Below is a small trained network, with its code and all its weights. Each question gives an input and a class and asks what happens when units are switched off, that is, made to give their printed mean instead of their output.

import numpy as np


def w(rows, s, z=0):
    codes = np.array(rows[::2]) - 128.0
    scale = np.full(codes.shape[1], s)
    scale[-1] = z or s
    return codes * scale


def norm(h):
    return h / np.sqrt((h * h).mean(-1, keepdims=True) + 1e-5)


def f(y):
    return y / 2 * (1 + np.tanh(0.7978845608 * (y + 0.044715 * y**3)))


def log_softmax(a):
    a = a - a.max(-1, keepdims=True)
    return a - np.log(np.exp(a).sum(-1, keepdims=True))


def net(x, mask):
    res = np.array(x, float).reshape(1, 6) / 4 @ E
    u = 0
    for l in range(2):
        y = f(norm(res) @ A[l][:, :-1].T + A[l][:, -1])
        res = res + np.where(mask[u : u + 6], y, B[l][:, -1]) @ B[l][:, :-1]
        u += 6
    return log_softmax(norm(res)[-1] @ U[:, :-1].T + U[:, -1])


A, B = {}, {}
E = w([
[126,128,126,127,129,131,125,129,128,127,128],'x0',
[129,126,129,127,128,125,126,124,127,128,123],'x1',
[147,105,146,2,124,124,125,135,123,134,125],'x2',
[125,127,129,128,127,130,128,134,129,128,133],'x3',
[128,127,129,128,127,124,125,125,129,128,131],'x4',
[108,116,138,127,115,137,116,135,14,183,145],'x5',
],0.0088)
A[0] = w([
[160,111,146,21,121,99,146,111,91,138,116,12],'0.n0',
[162,116,139,3,124,118,133,116,160,120,118,2],'0.n1',
[115,123,134,173,118,124,118,117,23,154,138,8],'0.n2',
[132,131,132,100,124,155,111,115,39,140,143,34],'0.n3',
[153,151,128,179,141,124,131,134,90,138,118,1],'0.n4',
[154,144,131,213,121,123,127,97,196,103,102,119],'0.n5',
],0.012,0.00098)
B[0] = w([
[104,94,134,74,185,117,111,239,83,158,155,236],'0.n0',
[160,186,146,254,48,125,122,16,183,98,73,253],'0.n1',
[127,133,163,230,53,140,146,37,177,84,57,237],'0.n2',
[121,76,108,45,172,122,129,185,73,184,122,215],'0.n3',
[107,94,94,160,162,113,168,58,113,146,85,169],'0.n4',
[92,92,120,17,152,143,143,204,56,155,191,222],'0.n5',
],0.0068,0.013)
A[1] = w([
[139,141,95,208,169,115,133,66,174,107,89,4],'1.n0',
[92,166,54,131,207,134,124,215,124,113,232,33],'1.n1',
[221,219,143,193,117,99,69,78,254,78,112,41],'1.n2',
[106,121,98,76,171,142,174,138,115,123,227,31],'1.n3',
[159,114,136,209,98,120,141,19,170,125,16,121],'1.n4',
[117,69,63,99,167,138,169,84,91,165,122,35],'1.n5',
],0.01,0.0014)
B[1] = w([
[138,57,142,69,165,104,127,154,33,226,69,180],'1.n0',
[107,173,87,111,168,146,138,147,147,99,239,176],'1.n1',
[177,185,227,83,2,158,36,214,241,23,99,200],'1.n2',
[103,130,102,183,180,171,147,137,172,87,179,175],'1.n3',
[116,137,61,191,175,118,187,25,136,123,158,253],'1.n4',
[181,195,128,85,128,99,76,169,184,116,161,163],'1.n5',
],0.0079,0.018)
U = w([
[97,153,85,102,189,159,145,179,157,98,255,253],'0',
[113,109,92,203,147,117,179,22,102,157,110,147],'1',
[177,174,179,132,48,132,83,118,221,68,95,7],'2',
[135,88,164,51,122,106,87,203,56,198,95,99],'3',
],0.0085,0.00047)

Each question gives the input, the list of numbers given to net, and the class t.
The units are the neurons (one row each of A and B). Each row of codes is followed by its name. A weight is (code - 128) times the scale printed after its matrix; where a second scale follows, it is the last column's (A, B and U).
mask holds one flag per neuron, layer by layer. A switched-off neuron (its flag False) gives its mean, the last column of its row in B, instead of its output. The means were averaged over made-up inputs and are rounded, as every weight is.
A unit's drop is (log p(t) with every unit on - log p(t) with that unit switched off) / (log p(t) with every unit on - log p(t) with every unit switched off).
unit that matters most: the unit with the biggest drop
k most important neurons: the k neurons with the biggest drops, biggest first
k most important neurons of layer l: the k neurons of layer l with the biggest drops, biggest first
drop of u: that unit's drop, to one decimal
input [5,8,-8,1,4,-7], class 0: unit that matters most	0.n5
input [0,-6,8,4,3,3], class 3: 2 most important neurons	[0.n0 0.n1]
input [-4,-8,1,-7,6,1], class 3: 2 most important neurons	[0.n0 0.n3]
input [-6,-5,8,3,-8,3], class 3: 3 most important neurons	[0.n0 0.n1 1.n4]
input [6,-8,7,-8,3,2], class 3: 4 most important neurons	[0.n0 0.n2 1.n4 0.n1]
input [7,6,0,-1,6,-1], class 0: 3 most important neurons	[0.n5 0.n2 1.n2]
input [-8,-4,0,7,5,-5], class 0: 2 most important neurons of layer 0	[0.n5 0.n2]
input [-4,1,4,-4,2,5], class 3: 2 most important neurons	[0.n0 1.n4]
input [5,3,-8,-6,4,0], class 0: 2 most important neurons	[0.n5 0.n1]
input [-6,-4,8,3,7,2], class 3: drop of 0.n0	3.9
input [8,0,3,0,1,3], class 3: drop of 1.n4	0.1
input [-6,4,-6,3,-1,-1], class 0: drop of 0.n5	2.2
